[-47 -20 -17   6 -24  30 -24 -32   4 -11   4 -10 -28 -19 -29   4   0] : M, nc
[ 54  20   9  -9 -28 -40 -11  12 -50  -9 -14 -19  41  14  20  19  15] : M, Gs
[-18  -3   1  20  -2 -10   2  31 -51 -20  -3 -68  34 -30  39   8 -22] : F, nc
[  2   3 -12 -31 -30 -31 -18 -17 -40  -1 -22 -41  55  10   1  50   3] : Y, nc
[ 24  20 -17  18 -29 -17  11  -3  14  19   8  20 -34  -4 -15  18   3] : M, qs
[ 49  14  12  -9 -23 -53  11  28 -19 -12  40 -16  24  -2  15  24  -6] : F, qs
[ 17 -23  -9 -30 -15 -27  24  38  18  30  22 -26  43  14   7  45 -23] : F, Cz
[ 21   2 -42 -21 -30   1   3   8  31  40 -26  -2  14  -5 -24  -2   9] : M, Cz
[ 28  -3  11 -19 -22   2 -17   0  14   1  -7  15  10  -2 -17  -1  37] : M, Cz
[ -5  27 -41 -10 -28 -52   1   2   0  42  -9 -40  52 -29  23  33  28] : M, Cz
[  7  32   2  -5 -40 -20 -13  -4 -14  19 -22 -19  27   3   6  11  -2] : M, nt
[ 41  46   2 -60 -29 -21  15  -7  21   6 -13 -48  64   7  20  -2  20] : M, Cz
[ 12  30  29   6 -36 -58   7   7 -68  -2  -6 -10  10   8  36  42  25] : M, Gs
[ 12  22   1 -13   0 -35   5  -1 -20  -4 -27 -32  38  12   7   9   5] : Y, nt
[ 18  18 -51  -7 -16   9 -15 -18  -1  33 -34 -45  -6 -11 -27 -10   0] : M, Cz
[ 11   6  -2 -22 -24  -7 -15   2  -9   0 -14  -3  16   6   6   4  12] : M, nc
[  5  -3  14  -6  17  -8 -16 -33 -10   1  -7 -52  28  31  -3  35   6] : Y, nc
[ -1   4 -13 -24 -30   3   7   5 -13   6 -27 -34  43 -35 -10  -3  18] : M, Cz
[ 37   5  10 -66 -16 -65   8  46 -19 -21  -7 -29 113  -3  64  75  29] : F, Cz
[ 22  -2   9 -32 -37   6 -14   1  -8 -12 -19 -31  38  -4 -14  -7  16] : M, nc
[ 14   0   7 -36  -4  11  20  14 -26 -38  -5 -43  26  12  32  49 -23] : F, nc
[ 18 -33   1 -29 -15 -24   5  -8  -8   3 -21 -44  83  -7   1  10   8] : Y, nc
[ 28  19  -4 -56 -23 -39 -23   1 -21  -3 -40 -60  69  11   9  39   8] : M, nc
[ 23  36 -17  21 -32 -42  -4   6 -20   4  -8  10 -10 -34   6   2  16] : M, qs
[-22 -38 -33   6  20  57   6 -25 -13 -25  -3 -16 -56 -29 -26 -42 -23] : F, nc
[ 36 -19  -4 -26  -4 -18   7  24  15  -7   0 -23  37  -3  20  15   4] : F, Cz
[ 46  24 -27 -44 -35 -60  -4  10   7  27 -18 -25  83   0  18  57  21] : M, Cz
[ 12   9   3   8  -2 -49  10 -24  -3  19  -5 -25   7   7  -8   8   6] : Y, qs
[ 46  -1  -2 -50 -16  -7  -7  -5  32  41 -15 -13  74  -8  -4  39  31] : M, Cz
[ 41  -7   5 -31 -13  12  -3   2 -20 -46  -6 -53  63 -10  15  26  10] : F, nc
[ -3  25  19  -6 -18 -49 -13   2 -35   2  -3   8  21   2  30  34  21] : M, qs
[ 16  26   3 -27  -2 -13   5   2  16  29  -1   5  50   9 -11  18  15] : M, Cz
[  5  44   7   3 -48 -49 -21  13 -60  18  -4  -7  -2 -11  33  16  22] : M, qs
[ 36  21  -8 -40 -41 -30  -8  -1 -27   5 -33 -57  57  23  30  32   1] : Y, nc
[ 17 -11   6 -37 -12 -29  -1  26 -14 -23 -18 -63  62 -10  21  37   1] : F, nc
[  4   5 -13 -17  -8   8   0 -15  -4   7 -23 -50  71 -13 -16  -9 -15] : Y, nc
[ -5   2 -36 -26 -34 -16 -20 -10 -15   4 -27 -51  11   6 -12  16  -5] : M, nc
[ 28  -7 -15 -35 -20 -24  18  17  25   4  22 -18  41 -12  25  47   2] : F, Cz
[  7 -14  19 -18   4 -34   2  19 -34 -26  27 -19  27   2  26  20 -17] : F, Gs
[ -5 -24 -14  -3 -12   3  29  25  16  10  -2  -6  29 -21   5  -1  -3] : F, Cz
[ -4   2   2 -51 -19   5 -17  -6 -28 -11 -26 -42  44  -4   9  22   7] : M, nc
[ 16   2  -9 -15  18 -14  41  16  10  -2   1 -61  44   6   0   2 -34] : F, nt
